In the rows, 128 means zero.
Each row of numbers stands for one element and depends on some of the facts below. Use the named rows to name the rest.

Some rows with their names:
dukin: [129 123 130 126 124 128  85 120 121 134 124 127 132 129 133 137 130 131
 126 134 123 115 136 125 124 118 140 128 127 128 120 130 125 133 121 112
 129 132 106]
litik: [128 125 123 123 125 129 101 121 125 128 123 130 130 132 131 136 132 133
 133 136 119 121 141 126 124 120 135 127 126 128 118 129 127 134 117 115
 127 134 103]
bulires: [134 141 112 133 134 136  90 144 145 107 120 110 134 147 136 125 128 125
 121  88 116 133 121 150 130 125 126 128 131 119  93 126 127 137 148 154
 116 115 151]
gugrin: [135 117 141 127 135 121 160 159 136  99 120 119 121 112 112 120 122 135
 124 112 144 128 145 151 141 128 115 125 121 129 141 138 136 124 127 141
 126 113 141]
gonen: [128 125 127 124 124 129  98 120 124 129 123 130 131 130 133 136 130 133
 131 136 119 120 138 126 123 119 136 127 127 128 116 129 127 133 119 115
 127 134 103]
plifle: [126 136 131 132 124 131 110 115 122 132 126 124 136 134 133 140 131 133
 136 131 119 119 143 128 123 122 132 125 133 125 112 133 145 134 124 120
 129 138 111]
dreman: [127 130 129 119 132 121 164 140 131 121 136 122 128 121 125 134 113 124
 123 123 134 118 147 136 131 126 132 124 123 139 109 135 137 132 102 119
 128 121 114]
brebrik: [126 124 125 124 124 130 111 123 126 130 117 129 133 126 135 137 130 137
 129 137 121 124 133 122 120 118 133 129 133 131 117 128 126 133 117 118
 127 135  98]
fetin: [129 129  92 118 116 121 151 126 132 118 166 116 121 105 139 148 120 120
 142 133 144 136 190 116 147 137 110 120 131 138 135 133 147 120  74 100
 134 137 135]
trede: [124 121 134 123 124 132 128 142 129 138 141 137 125 142 133 118 131 125
 143 151 110 129 130 127 128 126 128 127 119 127 134 121 106 120 150 146
 121 130 129]
firom: [133 130  98 133 118 133  98 116 123 136 121 148 128 143 128 124 129 124
 122 131 135 127  97 126 126 135 125 129 129 125 146 117 137 126 140 115
 133 114 135]
brezu: [127 156 142 118 142 114 140 119 109 138 135 106 125 129 127 137 119 125
 137 152 141 134 115 117 139 131 129 126 114 135 104 135 112 136 123 121
 128 163 122]
flagizer: [129 116 150 137 135 121 160 142 127 116 118 123 125 100 117 125 128 135
 124 123 142 136 138 132 134 127 117 131 133 128 151 138 122 122 132 144
 132 127 140]
ledris: [129 118 140 130 124 125  70 119 117 141 132 124 131 124 133 138 127 125
 120 132 128 109 138 122 126 117 148 129 126 130 125 132 124 131 121 106
 133 128 113]
drigrum: [125 146 173 128 137 135 153 137 141 126 125  81 128 140 129 118 122 135
 114  92 148 125 112 132 128 137 130 120 130 122 106 134 187 122 135 137
 115 118 142]
plekler: [124 119 130 124 120 133 124 144 131 136 147 138 125 138 135 120 131 123
 142 146 110 127 139 128 129 126 127 126 122 129 140 121 110 118 145 141
 122 124 130]
groflu: [128 126 125 124 125 129 107 121 125 128 123 130 131 131 132 135 130 134
 132 135 120 120 138 126 123 120 134 127 127 128 116 129 130 134 118 116
 127 135 105]
zedel: [127 125 125 123 124 128 107 120 125 129 122 132 131 130 132 137 132 133
 132 136 119 122 141 125 123 119 134 127 128 128 118 129 128 133 116 114
 127 135 103]
flivum: [132 125 101 130 132 132  69 128 140 116 131 126 126 132 136 126 139 120
 126 111 113 146 124 128 130 125 130 135 128 121 122 120  94 132 135 140
 123 130 155]
bredu: [126 131 148 132 129 120 124 122 117 142 147 114 132 112 131 142 116 117
 117 125 139 112 145 122 131 125 143 128 131 136 121 137 132 129 112 112
 137 130 127]

Some facts about the elements:
bader toske vomak; bader toske rozegi; bader toske zitrile; benon toske dukin; benon toske nides; benon toske plotri
benon toske stime; branin toske plikin; bredu toske ledris; bredu toske firom; bredu toske gadal; brezu toske veskinuk
brezu toske vomak; brezu toske flugren; brikem toske plifle; brikem toske zitrile; brikem toske gadal; brisker toske gizitis
brisker toske briru; brisker toske tevum; brisker toske vatrim; brisker toske pupluva; brisker toske griru; datral toske zotu
datral toske sodrun; datral toske pupluva; dreman toske mebus; drigrum toske nodro; drigrum toske mopek; drivom toske plekler
drivom toske stoplel; drivom toske trede; drivom toske litik; drivom toske grerel; drobren toske drebra; drobren toske feris
drobren toske stezu; drobren toske gaklor; fetin toske plikin; fetin toske katru; fetin toske boskek; figos toske briru
figos toske klodrar; figos toske kotrodrim; figos toske dradur; figos toske vaskem; flagizer toske plikor; flagizer toske fudi
flagizer toske grosok; flagizer toske grukel; fusotril toske stadek; fusotril toske bruvu; gaflir toske sumufluk; gaflir toske nides
gaflir toske floris; gaflir toske mopek; gaflir toske zitrile; grafli toske skofur; gregro toske plekler; gregro toske sevadrum
griplu toske mopek; griplu toske bulires; gripor toske giskazer; gripor toske nugram; gripor toske bulires; gripor toske babrer
grire toske stiklu; grire toske stidu; grire toske sevadrum; groteton toske keflir; gruklik toske trisam; gruklik toske fliplum
gruklik toske zotel; gruklik toske ruko; gugrin toske beplis; gugrin toske todes; kelonik toske dutu; kelonik toske plotri
kikol toske rozegi; kikol toske ruko; klesom toske sodrun; klesom toske zefa; klesom toske nozem; klesom toske zedel
klire toske togok; klire toske plikor; klire toske gonen; klire toske treguflom; klire toske stime; klisim toske boskek
kotik toske steski; kotik toske grosok; kotik toske gutrabim; kotik toske tevum; kotik toske brebrik; liduk toske govek
liduk toske zotu; liduk toske zukem; liduk toske sumufluk; liduk toske ruko; losir toske betogen; losir toske plufar
meku toske mebus; meku toske grasku; meku toske rutem; meku toske beplis; mugrol toske floris; mugrol toske katru
mugrol toske zitrile; mupe toske dutu; nebrima toske keflir; nebrima toske fliplum; nubenil toske ledris; nubenil toske plotri
platom toske govek; platom toske refilur; platom toske briru; platom toske ligur; platom toske trede; plitre toske veskinuk
plitre toske ligur; plitre toske griru; sabom toske veskinuk; skagir toske govek; skagir toske fopum; skato toske rustes
skato toske plifle; skato toske bulires; skato toske giru; skato toske ruko; skufo toske pifo; skufo toske giskazer
skufo toske todes; skupoflom toske kiplam; skupoflom toske griru; sostil toske steski; steliskin toske brebradri; steliskin toske kleplil
steliskin toske dradur; steliskin toske babrer; steliskin toske plufar; stoza toske ligur; trorus toske pifo; trorus toske mupo
trorus toske nugram; trorus toske klebroflon; trorus toske kamas; trudram toske steski; trudram toske pupluva; vorobun toske zefa
vorobun toske trinum; vorobun toske stezu; vorobun toske sevadrum; vorobun toske butrir; vorobun toske gadal; zetre toske refilur
zetre toske flivum; babrer dresoskek 38; bader dresoskek 805; benon dresoskek 148; beplis dresoskek 38; betogen dresoskek 805
boskek dresoskek 810; branin dresoskek 38; brebradri dresoskek 151; brebrik dresoskek 151; bredu dresoskek 151; brezu dresoskek 151
brikem dresoskek 151; briru dresoskek 148; brisker dresoskek 148; bruvu dresoskek 151; bulires dresoskek 810; butrir dresoskek 27
datral dresoskek 810; dradur dresoskek 151; drebra dresoskek 810; dreman dresoskek 151; drigrum dresoskek 805; drivom dresoskek 805
drobren dresoskek 151; dukin dresoskek 151; dutu dresoskek 38; feris dresoskek 27; fetin dresoskek 151; figos dresoskek 151
firom dresoskek 27; flagizer dresoskek 38; fliplum dresoskek 151; flivum dresoskek 810; floris dresoskek 38; flugren dresoskek 27
fopum dresoskek 151; fudi dresoskek 27; fusotril dresoskek 27; gadal dresoskek 38; gaflir dresoskek 810; gaklor dresoskek 38
giru dresoskek 27; giskazer dresoskek 151; gizitis dresoskek 27; gonen dresoskek 151; govek dresoskek 151; grafli dresoskek 151
grasku dresoskek 151; gregro dresoskek 151; grerel dresoskek 27; griplu dresoskek 27; gripor dresoskek 148; grire dresoskek 151
griru dresoskek 810; groflu dresoskek 151; grosok dresoskek 148; groteton dresoskek 27; grukel dresoskek 151; gruklik dresoskek 805
gugrin dresoskek 38; gutrabim dresoskek 151; kamas dresoskek 27; katru dresoskek 151; keflir dresoskek 27; kelonik dresoskek 38
kikol dresoskek 148; kiplam dresoskek 805; klebroflon dresoskek 151; kleplil dresoskek 27; klesom dresoskek 805; klire dresoskek 38
klisim dresoskek 151; klodrar dresoskek 27; kotik dresoskek 38; kotrodrim dresoskek 151; ledris dresoskek 151; liduk dresoskek 27
ligur dresoskek 27; litik dresoskek 151; losir dresoskek 38; mebus dresoskek 148; meku dresoskek 27; mopek dresoskek 810
mugrol dresoskek 38; mupe dresoskek 151; mupo dresoskek 151; nebrima dresoskek 151; nides dresoskek 38; nodro dresoskek 148
nozem dresoskek 148; nubenil dresoskek 148; nugram dresoskek 38; pifo dresoskek 151; platom dresoskek 810; plekler dresoskek 148
plifle dresoskek 151; plikin dresoskek 151; plikor dresoskek 151; plitre dresoskek 27; plotri dresoskek 151; plufar dresoskek 805
pupluva dresoskek 151; refilur dresoskek 151; rozegi dresoskek 151; ruko dresoskek 151; rustes dresoskek 27; rutem dresoskek 151
sabom dresoskek 27; sevadrum dresoskek 810; skagir dresoskek 148; skato dresoskek 27; skofur dresoskek 151; skufo dresoskek 151
skupoflom dresoskek 151; sodrun dresoskek 27; sostil dresoskek 805; stadek dresoskek 27; steliskin dresoskek 148; steski dresoskek 38
stezu dresoskek 27; stidu dresoskek 151; stiklu dresoskek 810; stime dresoskek 151; stoplel dresoskek 810; stoza dresoskek 27
sumufluk dresoskek 151; tevum dresoskek 805; todes dresoskek 38; togok dresoskek 38; trede dresoskek 148; treguflom dresoskek 38
trinum dresoskek 151; trisam dresoskek 151; trorus dresoskek 148; trudram dresoskek 151; vaskem dresoskek 151; vatrim dresoskek 151
veskinuk dresoskek 38; vomak dresoskek 38; vorobun dresoskek 151; zedel dresoskek 151; zefa dresoskek 151; zetre dresoskek 810
zitrile dresoskek 27; zotel dresoskek 151; zotu dresoskek 151; zukem dresoskek 38

Rows to name:
No name comes twice in this set of rows, the named rows included.
[131 128 121 118 125 130 109 137 131 119 117 126 131 140 129 133 124 138
 127 123 124 115 138 141 126 118 133 122 123 130 104 132 141 135 118 118
 122 120 100] -> giskazer
[125 127 137 127 121 136 115 147 129 136 135 124 131 145 139 122 127 130
 139 141 115 123 128 133 129 123 125 124 125 129 125 124 124 120 157 148
 119 124 127] -> nodro
[132 128 142 140 131 127  96 123 115 120 111 118 125 118 122 129 144 142
 143 138 135 140 130 126 135 126 115 129 129 116 150 137 130 125 150 136
 130 147 142] -> vomak
[121 123 133 123 126 129 163 126 132 136 104 132 138 106 137 135 126 140
 118 140 125 134 117 114 113 119 126 134 144 140 115 125 110 131 112 130
 127 138  87] -> pupluva
[131 125 118 118 124 130 107 134 131 119 119 126 130 137 130 134 126 137
 129 126 123 117 139 137 126 119 133 124 123 130 108 130 135 134 117 117
 123 125 100] -> pifo
[124 156 149 142 126 124 149 112 114 142 148 100 139 117 138 150 116 123
 132 123 141 119 151 122 134 131 126 123 142 131 106 142 161 130 119 121
 137 146 135] -> brikem
[134 117 148 143 126 129  78 130 120 120 111 118 128 114 123 128 139 141
 132 126 136 128 133 132 134 121 122 129 132 117 151 138 133 123 148 134
 131 129 140] -> nides
[126 138 148 120 131 129 187 174 141 123 140 115 131 148 129 116 106 123
 128 117 126 114 131 155 134 128 123 119 121 136 104 130 140 122 149 163
 115 104 132] -> gripor
[112 145 168 143 136 130 240 129 128 147 163 137 137 137 125 122 120 111
 146 132 104 123 147 136 121 138 127 126 133 127 121 133 136 123 153 170
 131 134 152] -> kikol
[135 119  71 124 119 131  67 127 146 106 154 123 119 117 145 134 141 116
 136 115 122 157 162 119 144 132 113 130 132 123 140 119 105 123 108 125
 125 131 168] -> boskek
[125 130 106 134 131 125 223 115 134 132 152 171 124 132 110 119 120 106
 126 119 123 127 127 136 121 148 127 130 127 129 152 122 137 127 118 129
 141 107 150] -> groteton
[113 120 171 124 136 133 232 138 153 142 108 103 131  90 136 115 124 139
  96 110 147 151  91 102 111 135 123 136 154 141 129 121 138 114 112 149
 121 126 119] -> sostil
[118 130 150 118 134 122 216 154 132 146 135 127 129 115 134 118 115 122
 128 156 126 143 106 116 128 131 120 133 128 145 127 120  87 118 141 163
 123 138 125] -> brisker

Now the same elements, written a new way:
Known rows:
tevum: [122 120 132 122 114 135 135 106 125 100 125 114 128 109 117 113 124 129
 118  90 108  97 123 115 138 142 131 125]
stezu: [147 159 106 129 144 105  98 135 136  99 129 139 138 122 108 120 138 134
 120 137 139 123 137 150 124 143 124 140]
floris: [125 112 127 130 106 112 138 142 156 115 131 148 130 136 126  97 114 128
 116 126 145 131 140 134 132 139 138 109]
firom: [127 156 123 125 130 112 100 132 138 101 129 145 138 123 119 118 135 123
 122 142 137 121 148 130 132 149 123 143]
bulires: [123 127 117 114 130 142 143 138 125 120 103 152 159 142 124 132 128 142
 126 119 112 121 149 135 141 137 124 112]
giru: [115 141 131 129 129 102 111 136 131 107 121 145 139 120 107 121 139 133
 134 140 125 126 161 126 136 143 117 137]
plikor: [101 129 133 140 130 141 126 107 119 125 135 131 137 140 147 133 104  92
 105 131 147 101 120 103 128 133 109 123]
mupe: [121 145 156 125 118 159 119 118 117 148 155 119 115 135 178 143 120 106
 118 144 139 137 102 129 124 117 130 145]
bruvu: [115 120 121 149 146 119 130 120 119 129 133 138 130 137 128 140 116 122
 118 127 135 111 123 128 126 118 119 121]
butrir: [143 156 109 127 139 105 103 133 137  98 128 138 137 119 110 118 135 137
 125 138 134 122 139 143 125 143 124 139]
meku: [181 148 147 105 144 125 106 160 137 148 153 124 128 121 133 145 163 116
 138 155 112 147 153 100 183 117 146 156]
flagizer: [130 131 155 101  88 159 139 133 150 135 142 106 122 110 152 113 122  95
 125 127 145 143 115 116 127 143 139 118]
bader: [131 128 154 117  97 139 128 117 120 123 140 107 109 114 141 119 138 149
 133 108  95 133 113 142 134 123 154 150]
plotri: [111 130 130 144 133 132 121 115 118 125 137 143 133 144 147 130 108 108
 105 133 144 107 122 122 126 123 117 128]
drobren: [155 148 118 139 146 133 115 123 116 143 154 118 110 132 155 145 133 131
 121 135 132 141  86 169 107 111 138 143]
branin: [122 109 151 101  89 119 136 131 173 130 142 152 111 155 165 102 114 156
 149 156 138 167 127 146 127 130 178 138]
griru: [122 131 109 106 129 151 145 130 126 117  96 136 161 125 121 137 124 132
 132 119 115 119 132 132 128 147 118 106]
datral: [137 145 130  93 119 171 139 137 123 137 110 120 141 119 149 142 139 136
 141 130 107 149 121 148 126 135 136 125]
gadal: [142 121 119 132 113 117 133 146 150 111 134 143 132 133 123  99 121 121
 108 118 148 131 127 143 128 140 136 105]
stoza: [134 154 140 101 122 132 116 132 139 124 126 101 119  92 124 140 145 135
 164 146 118 151 131 129 123 139 132 145]

Rows to name:
No name comes twice in this set of rows, the named rows included.
[132 130 123 122 141  95 119 139 140 114 122 145 136 120 101 130 139 133
 140 140 122 122 168 104 156 137 125 135] -> kamas
[122 143 124 122 138 108 111 130 138 104 120 138 136 117 107 120 138 127
 134 139 132 125 153 120 136 144 120 134] -> stadek
[175 108 126 131 131 112 138 164 151 139 144 146 133 138 120 112 129 106
 105 121 134 124 147 104 180 121 142 105] -> beplis
[132 114 122 126 112 119 146 139 152 117 126 127 131 118 116 110 118 124
 127 116 139 134 128 129 126 140 131  98] -> veskinuk
[149 133 136 113 113 144 126 117 123 119 138  94 109 102 130 124 139 148
 138 100  94 132  96 151 127 126 153 143] -> drivom
[140 120 144 130 144 127 136 132 121 164 143 121 116 133 147 158 128 126
 143 140 114 140 118 117 145  99 136 137] -> skufo
[140 124 147 103  96 151 145 137 153 139 141 102 119 107 141 119 127 105
 134 126 136 149 111 123 126 139 142 114] -> kotik
[122 131 119 119 141  98 124 129 145 105 107 132 140 108  92 135 135 137
 156 137 120 121 156 105 139 145 121 130] -> kleplil
[151 137 139 114 109 144 120 117 122 120 144 103 112 108 141 119 139 142
 127 103  97 130 101 150 129 127 153 145] -> klesom
[ 99 135 170 167 113 130 132 150  89 167 141 115 112 119 145 142 152 129
 125 127 109 158 137 164 111 102 107 139] -> nebrima
[177 114 148 115 117 129 142 163 151 159 149 118 119 124 138 123 140 114
 128 132 123 153 131 116 166 116 158 119] -> gugrin

